Table B holds the same points as the rows below and some others, measured another way and shuffled. Each row below is followed by which row of B it is.
B (72 x 27):
[[-165  254  107   23  129 -237 -133  -11 -182 -445 -442  154  346  -74
  -332 -369   28 -143 -142  107  -57 -120   31   74 -551  -19 -344]
 [  81  320 -244  -19  -81   67 -108   54   -8   23 -268   14  -68 -151
  -179 -105   47 -194 -166  200  200  -53  -61  -59 -204 -187  -28]
 [  87 -339 -463  287 -397  453  178  243 -329   56   56  215  131  -44
  -221  157 -110   89 -276  -20  180   67 -168 -107  172 -357  220]
 [  32 -295  192  425 -369  368   35 -266 -136  235  142   28    5  249
  -310 -112  322  167   -1 -101 -121  231  -97  -30   45  -35   54]
 [-231 -150  135 -209  566 -411  -53  414  -14 -760 -462  203  548 -113
   -52 -285 -423 -153  -58  -37 -147 -123 -158   87 -108  -40 -187]
 [ 361  232 -346   41 -298  418  -11  -14  -40  453  100  -85 -227   26
   -78   82   21 -176 -177   14  347   70 -132  -40  123 -259  181]
 [ 188  129 -180 -211  -32  128   52   27  -86  195   77  -46  -20   80
   171  129 -296 -212 -114 -202  329   94    3   92   47 -118  223]
 [ -68  284  101  -28  186 -200 -157   20  -21 -310 -422   65  206 -110
  -263 -306   33 -148 -128  163  -31 -100  -36   35 -401  -34 -228]
 [-133  209    1 -144   49 -121 -200  -34  181 -139 -279    4  -88   -7
   -27 -258   56 -285  118   26   84   29  -21  -31 -155   19 -159]
 [-266 -334 -505   -6 -542  329   52   41 -285 -113  167  265   48  253
   124  -61 -197 -312  229 -540  333  198   56  -52  143 -104 -131]
 [ 435  181  595 -382  625 -135  -24 -117  394  405  138 -398  -99  220
   342   82 -283 -122   -8 -189   28  173 -155  255  296  133  439]
 [-300 -115 -282    0   25 -153   15  319 -292 -604 -430  340  419 -213
  -208 -117 -255  -75 -205   75   58 -118   -1  -29 -320 -183 -131]
 [  36  372 -112 -305  350 -218 -174  262   12 -394 -387   58  253  -95
   -62 -327 -278 -431  -67   -6  145 -166 -125   81 -201 -113 -296]
 [ 175  277 -245 -132 -331  345 -204 -196  270  473  156 -178 -499  247
   146 -169  170 -491  298 -233  371  197  -97  -70  248  -45  -78]
 [ 150 -360  236  414 -170  348   83  -90  -96  201  120    7   91  171
  -321  -47  200  241 -117  -24 -179  183 -221  -10  185 -100  168]
 [-337 -544  172  139  477 -357  134  508 -246 -872 -544  374  764 -296
  -314  -73 -361  320 -347  209 -354 -127 -172   16 -181 -149   69]
 [ -14   25   -5  113 -335  204  -13 -277  -55  280   47  -24 -181  140
   -66    9  175  -35    8  -74  140  197   80  -16 -113   -6  123]
 [-115 -508  568   95  231 -138  182 -109  -28  -19    3   -7  221  113
    44  203 -141  393 -133  -78 -261  247   16  113   29  111  499]
 [ 191  174  368  -95   62   10   15 -348   26  387  100 -211  -97  196
    95  101  -15    5  -85 -120   90  202   99  177 -137   99  314]
 [  98 -354  222  185  -32  254   24  -39  100  163  138  -44  -12  232
   -75  -85   77   47   91 -172 -106  218 -235  -11  351  -25  148]
 [-262   -7 -234    8  -51 -112  -44  177 -138 -397 -391  226  190 -191
  -177 -115  -94  -92 -128  123   82  -58   16  -66 -296 -141  -85]
 [ 185 -281  685  -70  527 -184  164  -56  128  167   28 -187  164   79
   130  262 -261  345 -226  -18 -210  200  -87  197  148   94  642]
 [ 120   12  286  106  -66   88   30 -278    8  340   29 -120 -105   95
   -72  111  128  148 -147   49   -1  189   36   61 -114   23  333]
 [   7   60  134  184 -159   94  -59 -207   56  191 -134  -48 -146   -8
  -217  -39  270   88  -94  185  -11  125   -9  -52 -165  -31  145]
 [-388 -148 -102  234  -58 -196   70  178 -595 -750 -498  443  686 -204
  -483 -178 -128  133 -370  125 -114 -151  106   38 -672 -153 -244]
 [-111 -563  134  158 -103  218   73   30 -106 -124  176  130  228  325
   -16 -157 -101  -20  186 -440 -100  231 -171   28  319    2  -27]
 [-299  -53  119  206   35 -199  -54   30 -166 -453 -482  214  303 -183
  -403 -214  122  128 -204  282 -185  -55   20  -41 -478  -58 -120]
 [ 281  320  -87 -103 -162  237  -69 -194   83  460  102 -178 -279  139
    65   22   34 -240  -25  -99  303  135  -21   33   37  -76  153]
 [ 218   21  -67 -175   80  126   51   71    9  214   77  -78  -20   72
   155  137 -279 -126 -105 -156  234  111  -85   79  176 -119  290]
 [-540 -319   13   72  -98 -207  -29   24  -95 -510 -344  276  197  -48
  -106 -159    4   10   88  -19  -95   87  112  -74 -277   52 -105]
 [ 300   94  432  120  397  -53  -90   26  375  200 -262 -212 -107 -157
  -238  -36  190  193 -237  453 -207   21 -292  -25   79  -76  330]
 [ 291  -96  324  160  109  178   -3  -89  259  404   34 -207 -188   43
  -112   67  166  176 -120  161 -101  170 -234  -20  252  -63  396]
 [  98 -332  794   -6  479 -210  156 -160  129  159   24 -180  152  120
   106  245 -163  412 -190  -10 -286  239  -30  197   65  159  636]
 [-164 -163 -212 -250 -132   67   19   25  -66  -60   92   86    7  219
   305    3 -329 -314  199 -466  287  188   58   45  142    0   41]
 [ 212  124  -13 -103  173   58  -58  113  174  121 -115  -99  -73  -47
    -5  -19  -95 -128 -103   70  122   28 -190    2  128 -126  171]
 [  17 -344  348 -303  449 -197  172  115   10  -79   76  -41  264  160
   361  228 -563   52  -58 -342    4  182  -19  217  214   68  473]
 [ 480  490 -110  146 -466  558 -176 -414   79  755  253 -263 -460  291
  -178 -185  411 -328   49 -103  307  164 -117  -11   56 -104  -79]
 [  50 -238  302  295 -227  290  -29 -296   65  297  154  -76 -122  287
  -179 -141  316   74  124 -144 -122  269 -121  -24  153   51   70]
 [  77 -167  833 -106  431 -222   36 -315  254  245   71 -261   -2  252
   190   92  -63  212   16 -143 -227  287   17  207   55  259  468]
 [ 243  168   88  287 -392  412 -157 -366  280  638   86 -223 -534  133
  -231 -106  566  -23   60  170   61  211 -139 -138  106  -54  123]
 [ 160   53 -105  148 -291  282   67 -135 -159  331   46  -17  -87   25
  -140  139   68   65 -233   44  182  128    3   -9  -88 -155  271]
 [-104  252  195   79  170 -226 -112  -23 -233 -436 -449  138  415  -85
  -415 -351   43  -58 -224  151 -121 -126   17   99 -589  -30 -308]
 [-264    1 -105 -380  283 -280 -154  255  186 -465 -310  107  113   -7
   209 -260 -323 -420  227 -201  122   -2  -63    4   25   16 -195]
 [   5 -121 -246   73 -437  387   -8 -107 -215  116  224   94    7  329
   -16 -168  -14 -298  174 -463  238  185  -41   10  129  -80 -182]
 [-613 -643  208 -217  500 -490  -16  415  139 -893 -410  290  444  -35
   172 -209 -432  -55  241 -200 -253   60 -102   -4  122  115  -58]
 [ 118 -215  261 -286  369 -125  199   69  -81   51  101  -62  243  114
   324  303 -557   66 -182 -280   92  160   22  231  121   21  522]
 [ 567  286  155  480 -291  523  -77 -307  199  835   51 -298 -460  -39
  -494   35  647  224 -322  502  -11  125 -271 -126   66 -218  343]
 [ 551  220  -29 -112  178  299  -92  118  361  499   89 -284 -303   37
    48    2  -33 -220  -71   56  196   71 -377  -22  473 -197  260]
 [ 141  245  607 -134  774 -404 -203  124  256 -359 -443 -117  333  -57
  -229 -416  -61 -105 -108  192 -308 -124 -270  156 -167   59 -170]
 [ 239  142 -300  101 -324  349   60  -44 -176  361   46  -21 -118  -24
  -127  155   13  -31 -272   57  297   75  -23  -28  -50 -237  249]
 [  15  276 -258 -109  127  -89  -89  249 -103 -301 -390  124  203 -205
  -198 -169 -166 -226 -231  170  162 -158  -87   -2 -262 -207 -135]
 [ 253  435  -71 -100  299  -70 -156  210  137  -59 -397  -67   38 -234
  -221 -178  -37 -199 -264  339   99 -164 -222   -7 -142 -212  -33]
 [ 105 -182  421 -168  372  -85  -19  -21  326  125   31 -182  -51  157
   216   17 -153  -19   97 -153  -78  204 -163   91  312   93  321]
 [ 183  194  435  139  515 -230 -110  114  128 -199 -493  -62  259 -244
  -446 -222  120  171 -368  508 -300 -145 -253   42 -269  -95   43]
 [ 437  487  277 -158   64  118  -94 -364  191  639  121 -360 -324  185
    95   45   79 -166  -86  -34  214  167    3  146  -37   36  275]
 [ 108  112  251  -13  -72   96 -102 -317  216  369   65 -192 -283  200
    39  -65  185 -101  104  -76   61  220  -10   30   33   81  152]
 [ -92 -272  102 -403  274 -138   81  109   25 -135  106    5  158  235
   454   82 -558 -219  156 -519  160  198   13  174  250   83  226]
 [-521 -426 -113  -42 -218  -81   44   10 -174 -394 -102  275  176  123
   126  -51 -196  -85  191 -336   67  183  157  -17  -92   57  -29]
 [  74 -384  151  144  -26  239   31   22   93  123  130  -18    0  198
   -32  -55    5   25   83 -187  -71  205 -237  -16  369  -51  157]
 [  35 -311  668   13  376 -153   54 -134  238  119  -18 -160   34  117
    71   90  -34  269  -41   -5 -266  233  -94  105  144  138  462]
 [ -88  -52  339   92  262 -190 -111   17  247 -154 -367  -21   14 -123
  -209 -164  153  105  -64  298 -223   34 -139  -50  -98    7   87]
 [-131  -14  431  236  328 -297  -53   39 -119 -466 -519  138  458 -184
  -510 -268  121  233 -314  364 -363 -105  -80   49 -483  -26 -101]
 [ 467  374 -129  311 -444  547 -132 -284  181  772   76 -243 -531   22
  -330  -29  541  -48 -154  306  195  122 -201 -148   79 -228  171]
 [-231  210   89  -86  154 -279 -158   12 -134 -500 -420  156  337  -17
  -210 -388  -61 -243  -18  -27  -26  -86   50   82 -470   29 -382]
 [ 187  246   53 -112 -115  136  -42 -262   34  390  102 -158 -203  172
    98   29    4 -171  -13 -147  239  172   59   86  -55   12  174]
 [ -14  366 -180 -331  184 -144 -220  149  198 -181 -311  -19  -54  -59
    75 -266 -152 -474   87  -16  236  -62  -82   -1  -90  -60 -206]
 [-297 -592  626 -136  363 -287   87  -86  167 -191   27   -7  176  252
   306   40 -260  152  215 -359 -245  312   22  137  194  267  336]
 [-199 -512  145  463 -478  334   88 -244 -295   13  143  180  149  294
  -291 -130  250  192   65 -249 -148  261   -5  -31  -20    9  -28]
 [ 184  -79    1 -115  115  102   66   97   33  152   48  -64   20   67
   119  124 -251  -65 -104 -129  149  110 -119   65  201  -99  299]
 [  23   51  112 -372  142  -54  -60  -95  172  118  114 -125 -108  261
   372  -38 -279 -343  225 -417  215  196   24  132  161  112  112]
 [ 153  240  265 -183  622 -279 -182  256  297 -271 -424  -88  174 -153
  -134 -290 -127 -184 -110  229 -113 -123 -291   50  -21  -64  -69]
 [-346  -66  429  -39  399 -435 -140   26   46 -611 -461  132  376  -12
  -179 -391  -35  -58   57   23 -286  -24  -24   78 -351  136 -271]]
Rows of B count from 0, top down.

[  48  -33   47   -5  -64  -66  -37   67   46 -148   -5   23  -50  -26
   52  -71  -62  -15   42    1  -10    9  159   27   70 -127]	20
[  61   43 -100  -18  -14   90 -114   81  -60   44   93   82    6    4
   50   74  137    2  106   68   22   67   69  -42  -33   -8]	42
[-478 -160   40  -37  -24   24   77   33   94  -77   -5  137  -88   61
 -193   84   59  118  -80 -115  145 -175  177  -49 -104  -49]	15
[ -66 -168  -35  -66   65   10  -19   83   28   -3   37  108 -104   30
  -29  -42   12  -93   22   14   64   37  128 -143    4  -58]	6
[  92   38   23   71  -39    1 -124   82   27   20  -46  128   74   31
   24  -44   51  -40   65   -5  151  118  116   47   99  -84]	9
[ 147   69   -3  -63   25  -36  -50  -62   12   49  -31 -102  -47  -70
  113  -58  -65 -156   44    8  -67   69  -25 -130   23  -49]	54
[ -82  202   52   -4  -94  -37   26  -82   -3  -33  -40  -85   47  -64
   52   58   -3  113   36 -130  -40  -83   30  124  -33  -39]	32
[  80   80    0   53  -12   30 -158   30    0  124  -67  111   99   28
   29    9   74  -31   51  -18  166  115   40   20   43  -14]	33
[-457 -235   76  -14 -143   79 -129   15  220 -163  -79  103 -150   11
 -222  143   50   48 -193  102  153 -235  134 -286 -182  -56]	67
[ -42    0  -13  -36   82  -12   11    1   -8  121  -28   66    5   26
   -1  -38   17  -65   42 -107   99   70   46  -27   26  -21]	28
[ -44  156  117   10  -84  -87   20 -119   93  -37 -136 -123   22  -71
   33  -41  -90  -31  -26 -111   -2  -46   10    8   32  -97]	61
[  -8  225    5  -16 -108  -25   47  -50  -28  -84   36 -119   26  -81
   93   47   20   88   88  -74 -126  -61   47  108  -15  -75]	59
[ -99   76   49  -18 -105  -12 -100  -37   12  -54  -48  -11    7  -47
   33  110  -10  149   -8  -56    3 -105   56   79  -97    7]	3
[ 133  183  -32   67   11    8   77   29   13   78   20    0   85   11
   39 -130  106 -201  135  -32   55  189   57  -43  191 -173]	56
[  34   36   67    9  -51  -19 -127  -51   97   13 -121  -28   -8  -42
   22  -25  -42 -105  -35   20   65   22   12 -123   13  -64]	0
[  25  -50    9  -70   97  -68   12    5  -15   71  -29   40  -38    6
   49  -84  -72  -73   42 -113   47   67   68   -5   44  -28]	5
[-138 -219  -92 -166   94   12   90   66    5  -70  147   16 -229   -6
  -17  -25   -7  -96   31   32  -94  -41  131 -230  -64  -63]	51
[ -50   94  160  109 -167  -29 -177  -58  167  -48 -217   15   76  -29
  -33    6  -32  -17  -88   -7  171  -29   47  -21   31  -95]	29
[ -57  173   39  -66   24  -84  174 -140   16   30  -39 -178  -19  -69
   58  -73  -72  -85   37 -170  -99  -20  -19  -28   34  -92]	30
[-330 -436   -4 -146   34   16  -69  120   95 -156   46  171 -267   37
 -131   53  -52   35 -105   60   65 -159  214 -227 -156   -7]	49
[-81 142 -27 -14  -8   6  87 -20 -21  35  37 -24  25 -11  15  12  73   0
  79 -99  -7   8  50  25  15 -67]	58
[ -85 -125   -8  -71   68    1  -89   27    0   73  -30  113  -55   28
  -12   22  -15    1   -6  -53  106    5   73  -57  -59   36]	50
[-316  -71    8  -95   13   18   60  -69   70    5  -20  -17 -114  -13
  -93   70    8    3  -69  -71   19 -139   35 -171 -130  -11]	31
[  37  238   70    4  -81  -60  -18 -113    9   17  -89 -122   68  -77
   94   14  -43   33   32 -118  -39  -21  -17   91    6  -41]	60
[ 383  264   21   11  -37  -92 -106  -27  -94   40  -39  -93  112  -85
  253  -73  -78  -10  159  -71  -81  148    2  207  113  -41]	64
[  74  372   58  118 -152   -2   -2  -80   39   14  -75 -103  167  -56
   62    0   85  -20   80  -67   18   50   -5   94  100 -135]	66
[ 102   66  120   40  -92  -87  -50  -46  137  -95 -128  -86  -13  -63
   50 -128 -102 -159  -18   10   13   41   58  -87  121 -169]	16
[-287 -212   59  -73  -74   21 -106  -10  152 -131  -60   32 -174  -25
 -107   84  -43    6 -138   70   50 -177  101 -243 -152  -34]	22
[-243  -72  -70  -47    5   89  -26   71  -18   24   76  143  -42   45
  -81  124  138   94   24  -23   91  -59  115  -46 -110   14]	35
[-492 -148  -53    2  -88  197 -123   62  102    1   23  208  -60   73
 -245  251  247  117 -105   86  215 -171  109 -228 -226   26]	44
[-303  -61   14  -65  -29    6   95  -18   75  -88   21   -8 -111  -10
  -90   44   22   23  -33  -59   -5 -135  108 -111  -79  -76]	14
